How the elements are linked:
j438: z>j770, h>j83, l>j836, w>j120, u>j458
j893: z>j639, h>j533, l>j149, w>j45, u>j342
j45: z>j473, h>j689, l>j68, w>j258, u>j70
j151: z>j347, h>j162, l>j212, w>j875, u>j114
j596: z>j325, h>j944, l>j47, w>j828, u>j651
j772: z>j414, h>j937, l>j972, w>j209, u>j375
j305: z>j69, h>j290, l>j727, w>j364, u>j808
j54: z>j463, h>j863, l>j84, w>j709, u>j250
j733: z>j590, h>j210, l>j109, w>j197, u>j305
j808: z>j137, h>j113, l>j524, w>j733, u>j379
j830: z>j772, h>j972, l>j126, w>j937, u>j880
j267: z>j212, h>j395, l>j287, w>j893, u>j347
j548: z>j356, h>j354, l>j475, w>j650, u>j84
j723: z>j427, h>j823, l>j601, w>j592, u>j434
j41: z>j842, h>j830, l>j489, w>j772, u>j545
j612: z>j29, h>j288, l>j461, w>j601, u>j838
j11: z>j379, h>j31, l>j137, w>j849, u>j649
j203: z>j84, h>j657, l>j356, w>j686, u>j463
j628: z>j596, h>j47, l>j175, w>j944, u>j592
j946: z>j461, h>j619, l>j651, w>j742, u>j29
j777: z>j904, h>j16, l>j131, w>j151, u>j725
j362: z>j777, h>j131, l>j378, w>j16, u>j835
j654: z>j599, h>j989, l>j587, w>j456, u>j797
j727: z>j290, h>j613, l>j197, w>j636, u>j524
j591: z>j594, h>j398, l>j209, w>j835, u>j489
j294: z>j362, h>j378, l>j114, w>j131, u>j398
j466: z>j814, h>j308, l>j921, w>j458, u>j548
j461: z>j288, h>j742, l>j619, w>j628, u>j723
j113: z>j733, h>j109, l>j157, w>j210, u>j849
j956: z>j808, h>j524, l>j69, w>j113, u>j11
j16: z>j151, h>j212, l>j267, w>j162, u>j243
j47: z>j944, h>j360, l>j726, w>j41, u>j376
j849: z>j305, h>j727, l>j590, w>j290, u>j956
j828: z>j207, h>j842, l>j41, w>j684, u>j938
j70: z>j404, h>j350, l>j718, w>j153, u>j893
j938: z>j175, h>j621, l>j545, w>j726, u>j596
j395: z>j893, h>j149, l>j404, w>j533, u>j875
j69: z>j524, h>j364, l>j290, w>j157, u>j137
j613: z>j636, h>j463, l>j54, w>j856, u>j157
j212: z>j162, h>j893, l>j395, w>j639, u>j333
j456: z>j838, h>j723, l>j29, w>j427, u>j83
j726: z>j360, h>j336, l>j375, w>j489, u>j828
j989: z>j456, h>j29, l>j612, w>j723, u>j836
j379: z>j306, h>j849, l>j31, w>j305, u>j68
j863: z>j709, h>j466, l>j686, w>j814, u>j241
j742: z>j628, h>j175, l>j938, w>j47, u>j823
j259: z>j434, h>j93, l>j427, w>j946, u>j587
j364: z>j157, h>j250, l>j636, w>j960, u>j733
j137: z>j31, h>j733, l>j113, w>j590, u>j306
j356: z>j657, h>j650, l>j354, w>j289, u>j863
j709: z>j53, h>j814, l>j466, w>j475, u>j680
j682: z>j70, h>j718, l>j473, w>j350, u>j395
j270: z>j294, h>j114, l>j243, w>j378, u>j209
j197: z>j613, h>j54, l>j611, w>j463, u>j364
j837: z>j267, h>j287, l>j36, w>j395, u>j151
j517: z>j225, h>j599, l>j654, w>j129, u>j289
j790: z>j612, h>j461, l>j946, w>j288, u>j456
j120: z>j587, h>j790, l>j434, w>j612, u>j599
j280: z>j682, h>j473, l>j45, w>j718, u>j287
j611: z>j54, h>j84, l>j203, w>j863, u>j636
j680: z>j203, h>j356, l>j548, w>j657, u>j54
j398: z>j835, h>j904, l>j777, w>j136, u>j126
j207: z>j545, h>j684, l>j842, w>j880, u>j175
j342: z>j36, h>j682, l>j280, w>j70, u>j267
j414: z>j591, h>j209, l>j937, w>j398, u>j336
j750: z>j126, h>j725, l>j835, w>j270, u>j772
j378: z>j131, h>j837, l>j582, w>j267, u>j904
j836: z>j83, h>j259, l>j838, w>j434, u>j968
j725: z>j270, h>j243, l>j136, w>j114, u>j937
j968: z>j654, h>j587, l>j120, w>j989, u>j225
j636: z>j250, h>j856, l>j463, w>j241, u>j109
j838: z>j259, h>j427, l>j723, w>j93, u>j120
j114: z>j378, h>j582, l>j333, w>j837, u>j777
j533: z>j45, h>j68, l>j649, w>j689, u>j682
j250: z>j960, h>j241, l>j856, w>j680, u>j210
j210: z>j197, h>j611, l>j27, w>j54, u>j290
j209: z>j398, h>j777, l>j362, w>j904, u>j750
j972: z>j937, h>j294, l>j270, w>j362, u>j591
j814: z>j475, h>j458, l>j308, w>j517, u>j356
j592: z>j651, h>j376, l>j325, w>j539, u>j461
j131: z>j16, h>j267, l>j837, w>j212, u>j136
j31: z>j849, h>j590, l>j733, w>j727, u>j406
j463: z>j856, h>j709, l>j863, w>j53, u>j960
j241: z>j680, h>j548, l>j53, w>j356, u>j611
j639: z>j280, h>j45, l>j533, w>j473, u>j36
j475: z>j354, h>j517, l>j458, w>j225, u>j657
j153: z>j649, h>j306, l>j379, w>j406, u>j45
j473: z>j718, h>j258, l>j689, w>j11, u>j404
j599: z>j129, h>j456, l>j989, w>j838, u>j438
j225: z>j797, h>j129, l>j599, w>j836, u>j921
j842: z>j684, h>j772, l>j830, w>j414, u>j621
j524: z>j113, h>j157, l>j364, w>j109, u>j31
j649: z>j68, h>j406, l>j306, w>j956, u>j473
j718: z>j350, h>j11, l>j258, w>j379, u>j149
j545: z>j621, h>j880, l>j684, w>j375, u>j47
j770: z>j968, h>j120, l>j83, w>j587, u>j517
j350: z>j153, h>j379, l>j11, w>j306, u>j533
j937: z>j209, h>j362, l>j294, w>j777, u>j594
j650: z>j289, h>j797, l>j225, w>j438, u>j466
j93: z>j946, h>j651, l>j592, w>j619, u>j612
j489: z>j830, h>j126, l>j750, w>j972, u>j684
j243: z>j114, h>j333, l>j347, w>j582, u>j362
j657: z>j686, h>j289, l>j650, w>j921, u>j709
j325: z>j376, h>j828, l>j944, w>j207, u>j619
j162: z>j875, h>j639, l>j893, w>j280, u>j582
j157: z>j109, h>j960, l>j250, w>j27, u>j590
j835: z>j725, h>j136, l>j904, w>j243, u>j972
j290: z>j364, h>j636, l>j613, w>j250, u>j113
j375: z>j336, h>j594, l>j591, w>j750, u>j41
j68: z>j689, h>j956, l>j406, w>j808, u>j718
j308: z>j458, h>j968, l>j770, w>j654, u>j354
j594: z>j750, h>j835, l>j398, w>j725, u>j830
j289: z>j921, h>j438, l>j797, w>j770, u>j814
j288: z>j601, h>j628, l>j742, w>j596, u>j427
j921: z>j308, h>j770, l>j438, w>j968, u>j475
j434: z>j790, h>j946, l>j93, w>j461, u>j989
j287: z>j395, h>j404, l>j70, w>j149, u>j162
j856: z>j241, h>j53, l>j709, w>j548, u>j27
j354: z>j650, h>j225, l>j517, w>j797, u>j686
j333: z>j582, h>j342, l>j875, w>j36, u>j131
j376: z>j539, h>j207, l>j828, w>j545, u>j742
j406: z>j956, h>j69, l>j305, w>j524, u>j258
j109: z>j210, h>j27, l>j960, w>j611, u>j727
j539: z>j938, h>j545, l>j207, w>j621, u>j628
j427: z>j93, h>j592, l>j823, w>j651, u>j790
j823: z>j592, h>j325, l>j596, w>j376, u>j946
j360: z>j41, h>j489, l>j336, w>j830, u>j207
j258: z>j11, h>j137, l>j808, w>j31, u>j153
j619: z>j742, h>j938, l>j539, w>j175, u>j601
j944: z>j828, h>j41, l>j360, w>j842, u>j539
j651: z>j619, h>j539, l>j376, w>j938, u>j288
j53: z>j548, h>j475, l>j814, w>j354, u>j203
j347: z>j333, h>j875, l>j162, w>j342, u>j378
j129: z>j836, h>j838, l>j456, w>j259, u>j770
j686: z>j466, h>j921, l>j289, w>j308, u>j53
j960: z>j27, h>j680, l>j241, w>j203, u>j197
j684: z>j880, h>j414, l>j772, w>j591, u>j726
j404: z>j149, h>j153, l>j350, w>j649, u>j639
j590: z>j727, h>j197, l>j210, w>j613, u>j69
j904: z>j136, h>j151, l>j16, w>j347, u>j270
j84: z>j863, h>j686, l>j657, w>j466, u>j856
j621: z>j726, h>j375, l>j880, w>j336, u>j944
j689: z>j258, h>j808, l>j956, w>j137, u>j350
j601: z>j823, h>j596, l>j628, w>j325, u>j93
j587: z>j989, h>j612, l>j790, w>j29, u>j129
j27: z>j611, h>j203, l>j680, w>j84, u>j613
j875: z>j342, h>j280, l>j639, w>j682, u>j837
j126: z>j972, h>j270, l>j725, w>j294, u>j414
j136: z>j243, h>j347, l>j151, w>j333, u>j294
j36: z>j287, h>j70, l>j682, w>j404, u>j212
j83: z>j120, h>j434, l>j259, w>j790, u>j654
j175: z>j47, h>j726, l>j621, w>j360, u>j325
j458: z>j517, h>j654, l>j968, w>j599, u>j650
j306: z>j406, h>j305, l>j849, w>j69, u>j689
j29: z>j723, h>j601, l>j288, w>j823, u>j259
j149: z>j533, h>j649, l>j153, w>j68, u>j280
j880: z>j375, h>j591, l>j414, w>j594, u>j360
j797: z>j438, h>j836, l>j129, w>j83, u>j308
j336: z>j489, h>j750, l>j594, w>j126, u>j842
j582: z>j837, h>j36, l>j342, w>j287, u>j16

In the rows, zero is written as 504.

The rows follow the links: the fewer symbols apart two elements are, the more alike their rows tend to be.

Row, then element:
[ 799  671  604  336  163  409  547  475  493  256  650  682  825  555  550  523  576  535  693  365  668  538  586  525  289  528  720  466  722  209  517  462  267  542  608  629  464  547  727  462  471  663  580  456  492  613  309  528  432  100  265  426  316  547  602  526  633  382  649  671  387  710  412] | j137
[ 605  507  627  477  391  445  334  604  476  649  318  447  775  496  700  293  569  599  295  525  540  581  546  611  144  546  671  473  718  468  577  423  257  417  628  650  884  426  206  477  723  484  582  239  326  482  422  558  334  342  534  395  423  724  224  487  498  698  778  394  551  564  337] | j333
[ 296  401  406  622  784  594  592  483  521  562  500  420  139  479  328  639  413  401  514  588  411  425  423  444  889  487  260  589  228  690  469  592  848  551  382  377  317  530  542  513  348  383  383  663  654  475  672  441  651  847  647  610  669  324  612  504  418  470  225  466  561  337  661] | j790
[ 441  407  445  622  681  467  688  416  569  637  282  467  169  540  507  494  598  364  421  461  404  449  522  418  712  526  305  600  325  644  382  623  625  509  368  249  381  572  334  439  602  370  316  509  549  404  676  636  849  819  695  890  483  406  704  574  513  499  270  344  728  248  487] | j946
[  36  405  438  398  810  444  450  537  573  321  535  637  345  641  326  592  265  545  598  688  500  586  603  701  788  536  501  456  300  838  485  448  833  615  312  570  341  511  686  442  429  703  568  718  501  457  630  382  258  655  466  427  568  452  821  516  511  416  452  573  444  499  582] | j83
[ 710  506  650  544  343  475  362  595  451  694  297  443  723  473  701  292  595  539  298  506  562  538  493  578  211  562  627  547  704  405  598  425  270  413  658  617  889  429  145  449  693  396  559  186  355  532  437  555  458  359  567  437  387  680  207  463  472  695  724  392  623  533  354] | j151
[ 525  561  577  380  467  347  549  629  631  558  212  750  598  536  459  242  450  458  445  559  555  673  737  688  618  671  405  704  376  627  386  549  764  403  263  587  446  482  485  167  547  599  506  185  313  347  688  531  627  511  646  740  227  571  968  493  455  452  558  573  653  451  441] | j596
[ 356  401  407  665  745  561  617  460  518  603  441  408  125  488  395  615  491  366  471  530  385  400  417  397  848  474  259  592  247  677  444  605  780  554  382  319  324  558  458  512  431  329  361  614  647  477  667  499  741  875  666  698  612  338  623  512  457  489  226  425  624  293  609] | j29
[ 428  397  438  664  688  502  672  430  542  647  330  442  158  531  481  514  581  362  433  449  406  434  483  403  752  508  288  602  316  657  393  632  651  518  370  256  365  575  365  450  562  346  322  546  586  406  689  603  846  837  689  859  516  370  675  567  501  490  256  346  712  260  528] | j93
[ 927  662  511  495  225  701  518  668  457  823  502  440  720  166  475  327  522  490  387  458  424  506  481  358  485  507  240  696  475  287  436  684  644  225  454  574  490  403  543  444  342  356  488  165  447  396  573  449  760  454  730  569  468  566  408  378  266  537  565  672  427  554  602] | j270
[ 643  505  648  504  368  455  353  609  464  675  305  445  731  470  707  290  589  554  295  503  540  580  525  590  160  565  659  510  716  432  584  427  257  405  648  630  872  430  167  469  699  441  572  216  343  506  439  549  407  362  545  409  413  711  200  487  477  705  754  383  592  543  339] | j347
[ 497  543  627  440  495  428  398  743  581  546  272  688  599  436  371  311  285  480  419  702  602  650  591  730  741  677  387  775  337  633  537  481  912  432  353  764  569  409  444  170  388  476  579  166  382  483  683  329  487  514  681  472  347  546  730  396  329  556  580  619  644  490  538] | j175
[ 751  538  404  612  385  780  502  445  386  652  808  241  524  277  553  632  608  546  501  387  370  349  283  210  355  335  434  389  597  259  538  585  311  422  682  404  529  486  557  825  398  355  469  642  635  548  355  520  552  488  498  370  756  490   12  455  441  548  470  519  288  594  624] | j533
[ 740  663  621  404  222  419  470  500  468  179  683  676  773  557  467  592  459  533  732  472  706  509  487  580  399  527  725  517  678  243  605  398  368  578  659  711  496  540  733  443  363  628  630  484  560  726  305  430  352  119  252  271  376  485  520  475  585  425  606  697  400  717  493] | j305
[ 662  608  478  494  378  472  713  364  527  228  701  651  417  556  361  714  515  375  821  383  613  393  465  398  764  478  446  580  429  317  474  556  591  633  484  434  141  634  844  449  278  538  430  649  711  642  475  502  724  419  358  612  437  261  811  541  615  296  269  672  470  508  592] | j548
[ 568  551  632  543  392  464  401  495  423  155  701  536  570  568  450  732  406  497  704  567  700  408  317  580  526  497  714  494  635  326  729  289  423  677  771  726  592  525  598  525  330  481  614  620  677  858  302  337  287  262  270  117  526  386  291  478  558  542  508  604  459  637  541] | j590
[ 616  559  392  490  427  797  391  563  386  656  852  288  634  252  483  586  441  642  490  519  359  462  339  333  361  336  443  376  571  358  547  542  458  376  625  560  524  425  661  809  343  463  566  634  558  495  393  403  353  472  495  218  779  560   57  423  351  524  588  612  174  670  663] | j682
[ 511  565  605  393  474  374  488  692  615  544  240  737  623  501  421  259  374  472  427  612  582  686  701  708  669  694  397  731  351  621  450  529  832  427  283  661  468  461  500  162  466  576  539  159  338  408  689  420  564  487  651  634  257  565  906  456  394  492  594  609  642  464  461] | j376
[ 826  543  452  600  304  633  616  349  407  610  667  300  554  413  677  597  770  487  504  267  434  358  388  209  220  377  547  374  694  222  474  599   98  454  684  295  519  546  470  767  587  391  414  603  579  525  337  688  694  427  434  580  572  517  188  549  581  495  470  425  408  526  471] | j153
[ 136  414  390  511  793  539  516  525  539  430  584  530  237  522  282  640  282  495  562  666  441  513  482  573  892  491  327  529  216  771  497  502  907  578  334  497  288  509  663  511  317  547  512  709  605  470  660  349  432  756  565  465  661  367  697  492  420  433  318  565  460  446  664] | j456
[ 630  603  446  465  397  472  727  365  536  221  731  652  431  550  359  716  512  394  812  384  584  413  505  391  721  451  461  538  442  341  425  575  583  614  450  413  120  634  878  467  306  569  437  700  689  594  467  515  691  435  351  621  446  292  852  553  600  271  294  694  423  518  594] | j53
[ 807  665  590  350  161  411  566  438  503  287  643  682  833  562  583  501  602  545  699  334  663  520  594  499  266  515  723  444  745  219  487  476  212  528  600  580  465  562  721  479  512  668  546  449  470  578  299  580  482  109  268  463  320  562  612  531  654  378  641  642  397  674  411] | j808
[ 608  586  342  389  433  704  539  620  533  896  532  428  687  227  519  251  512  605  346  478  261  628  645  359  375  453  255  498  411  545  301  737  631  175  251  427  407  395  622  592  499  579  506  357  305  152  617  537  603  572  720  652  552  683  538  434  320  434  635  618  296  554  565] | j972
[ 680  614  646  441  290  425  426  524  470  161  708  632  705  556  444  653  426  509  737  516  717  464  423  588  473  524  716  522  656  257  669  348  408  624  724  743  519  520  702  459  321  575  625  517  609  792  319  367  332  166  251  181  444  435  445  465  566  479  577  684  428  703  533] | j524

Each walk starts at a row. The symbols on each line, taken left to right, move it on to the next element.
Answer with the element's row; about right is enough.
new walk
[ 890  565  657  620  267  547  425  624  438  742  315  410  676  346  619  341  596  460  313  468  551  467  402  470  350  559  458  693  631  298  587  497  398  382  680  608  790  447  188  401  531  237  494  112  451  576  476  511  665  395  647  493  386  609  198  426  377  708  596  452  655  504  430]
h w w u l w w
[ 775  666  601  361  189  406  509  477  492  214  670  688  818  557  521  540  517  535  712  398  695  517  559  543  324  521  711  497  714  220  540  446  309  549  619  666  475  562  748  449  432  660  608  459  496  655  300  486  416  114  261  354  337  521  571  506  618  414  634  685  393  703  458]
u u h u w
[ 699  622  647  417  244  441  440  515  472  161  693  644  750  559  455  615  448  512  730  484  735  491  454  582  457  517  699  521  674  255  629  365  382  601  691  737  517  539  724  443  332  587  624  496  580  766  303  381  330  137  247  214  414  460  491  463  580  456  587  699  398  715  501]
new walk
[ 796  546  433  625  353  704  573  371  398  647  721  250  499  359  633  622  704  495  509  305  398  342  338  191  265  339  485  400  670  220  508  589  175  460  711  311  529  525  494  797  511  342  427  622  613  536  341  631  675  459  485  518  662  496  107  512  536  519  449  440  376  531  538]
h w w u l u z z u
[ 647  595  634  467  316  437  415  512  439  160  705  614  669  567  433  677  417  505  726  527  740  442  386  600  498  502  701  523  651  277  680  324  439  652  735  739  554  526  657  480  312  542  637  547  645  809  293  353  306  196  259  144  474  423  388  468  550  505  554  670  437  688  540]
z h u w l h w w h
[  24  413  454  394  798  380  448  540  573  293  515  669  363  683  347  562  280  559  592  694  533  612  611  726  737  566  544  443  319  832  490  424  794  635  319  572  359  523  652  440  469  725  567  690  488  450  608  393  234  641  442  417  546  452  832  526  527  413  490  559  496  489  549]
new walk
[ 318  411  403  643  753  579  593  474  515  590  469  435  133  493  358  630  443  387  494  558  385  408  417  426  889  484  250  586  234  686  470  598  796  550  389  326  318  528  502  512  411  349  375  646  656  468  674  475  693  862  660  660  649  329  613  505  444  494  217  437  605  312  646]
h u u w h u l w u z
[ 476  532  621  489  525  438  369  762  573  567  272  644  573  426  354  323  289  473  415  722  594  625  567  744  743  669  370  779  356  621  574  454  931  418  379  769  589  412  416  182  366  451  577  174  408  502  662  300  458  538  681  433  377  534  677  373  300  587  563  610  638  483  541]
u w l w w h h z u
[ 798  533  659  584  315  494  395  608  472  710  282  423  692  422  666  320  621  486  299  493  539  501  434  526  264  561  559  627  681  351  597  454  322  384  687  600  855  437  153  422  616  293  524  140  406  566  450  530  574  366  617  450  388  639  180  461  418  716  659  408  668  508  383]
new walk
[ 511  540  552  402  472  353  582  592  626  566  200  726  584  561  481  245  484  454  445  507  554  657  744  646  612  681  417  690  391  639  365  589  732  421  250  511  424  503  449  184  587  575  463  220  312  329  687  539  662  539  641  792  233  567  980  513  488  439  533  544  698  417  410]
h w w z h l z
[ 996  612  590  582  206  655  490  638  457  780  417  414  689  224  510  341  547  448  367  463  486  461  422  384  458  520  317  748  534  255  535  597  568  289  570  575  613  430  380  404  379  238  468  116  486  506  532  449  777  422  714  525  435  554  284  385  298  609  537  576  547  532  552]
u l u w u u u
[ 792  639  414  411  300  721  535  634  495  867  542  460  730  168  471  300  493  556  388  438  325  572  578  341  446  470  243  626  423  397  365  727  661  189  338  490  406  391  633  510  408  466  493  256  387  246  600  482  698  496  715  605  517  620  509  398  283  452  586  690  333  572  601]
new walk
[ 996  652  551  560  214  660  503  643  452  794  441  432  687  198  509  344  539  448  383  474  472  454  431  362  465  522  283  742  502  245  491  631  605  279  546  569  569  415  422  414  368  270  478  115  471  456  544  445  777  429  724  544  443  571  338  384  287  593  546  609  508  542  574]
h w z h u l u
[ 484  555  446  378  448  710  316  628  421  612  774  400  753  307  518  468  398  717  459  591  389  576  479  475  256  400  535  352  572  467  554  496  461  352  533  668  588  382  662  740  420  638  672  559  419  419  403  393  185  384  452  163  707  671  180  411  362  541  739  642  156  734  599]
h u u w h u l w u z
[ 803  643  546  364  175  418  614  406  504  361  621  607  789  548  646  482  686  528  656  284  616  504  601  427  207  495  700  419  759  208  447  514  122  506  614  477  484  558  657  526  575  654  501  462  445  542  320  655  539  155  287  563  314  580  588  547  680  388  635  588  417  641  386]
new walk
[ 205  402  407  563  767  596  537  513  523  509  554  482  171  480  305  644  346  442  531  640  410  466  429  481  910  472  290  557  214  725  489  533  899  548  363  435  289  516  621  522  324  474  444  697  637  491  677  376  551  817  607  535  663  331  651  489  410  454  273  536  521  384  674]
u u h w z z z u l
[ 483  469  481  530  582  377  678  455  613  636  209  592  364  588  547  348  634  389  414  426  472  548  682  518  630  579  369  597  386  646  320  635  584  475  303  300  401  559  366  317  686  469  355  361  408  331  681  683  814  687  676  936  327  507  891  586  545  450  402  373  744  292  416]
l w h h l h l l z
[ 553  508  605  450  407  460  314  622  485  643  362  455  772  487  709  292  560  635  312  526  527  617  568  615  113  543  691  438  704  492  580  405  248  409  619  644  860  411  252  512  724  524  618  294  285  474  422  536  292  327  517  365  442  757  226  480  490  670  796  419  523  586  353]
new walk
[ 481  515  570  389  440  483  307  604  476  619  438  459  821  477  672  297  517  686  343  548  490  639  597  614  105  525  690  384  708  510  548  400  281  375  567  653  823  402  350  558  680  625  652  345  263  415  418  515  203  317  474  314  496  756  257  469  489  623  836  463  423  641  381]
w u z h w u w
[ 833  581  487  478  231  491  666  339  473  499  603  452  675  519  708  496  774  506  556  211  519  435  521  304  159  438  637  381  754  206  429  568   38  491  641  328  511  579  523  648  647  517  434  545  499  504  312  733  656  278  358  656  414  546  403  588  663  435  570  476  444  557  384]
z u u z z w u u
[ 817  544  444  625  339  669  597  353  398  644  676  290  524  393  658  591  737  490  492  290  402  338  366  206  249  351  503  384  690  219  482  594  129  459  690  307  511  524  484  784  553  353  417  613  598  539  340  668  683  445  454  551  631  502  127  536  572  517  460  445  407  525  500]
new walk
[ 497  571  610  408  474  421  436  736  589  530  258  717  600  456  374  295  315  480  422  678  585  652  634  728  706  674  373  773  348  634  502  499  891  413  326  736  524  434  473  157  414  518  564  156  378  452  693  356  515  492  666  523  324  557  808  403  349  545  579  634  629  489  502]
u w u h l w z h
[ 900  654  462  474  243  712  530  659  498  839  523  453  714  158  462  305  518  496  391  450  387  520  499  330  476  497  229  679  465  314  394  690  668  205  410  529  458  404  564  465  354  391  483  187  420  329  571  454  751  473  723  575  489  588  445  386  267  505  575  679  367  577  606]
l h w h h l u u
[ 756  534  398  621  376  757  532  420  373  672  770  230  494  302  573  636  639  515  500  342  378  348  300  200  336  322  446  398  618  239  523  579  263  424  700  370  523  496  531  821  438  336  456  647  616  544  359  563  611  476  483  412  725  473   36  489  456  537  467  507  300  569  592]
new walk
[ 847  605  512  451  208  474  653  350  487  469  601  493  712  529  695  510  761  514  581  239  534  461  547  331  158  439  660  395  758  207  433  558   51  500  632  354  509  576  570  610  650  551  456  515  468  501  312  729  643  234  348  644  402  562  460  589  674  418  574  490  451  575  373]
u z u w l z
[ 765  667  621  376  191  399  486  491  492  200  672  691  799  561  491  560  497  513  719  446  699  513  521  549  378  522  707  493  686  213  566  397  335  570  653  703  487  550  746  448  394  646  612  461  541  684  311  444  381  111  239  305  357  507  551  500  602  427  637  703  386  714  475]
l w h h l h l l z
[  53  422  415  430  814  456  463  536  582  345  567  616  330  610  304  599  260  528  594  698  470  599  567  665  819  530  456  456  267  809  492  467  852  599  298  560  313  508  702  462  407  692  561  733  530  455  630  343  287  680  472  419  592  426  788  507  472  415  430  577  436  494  613]
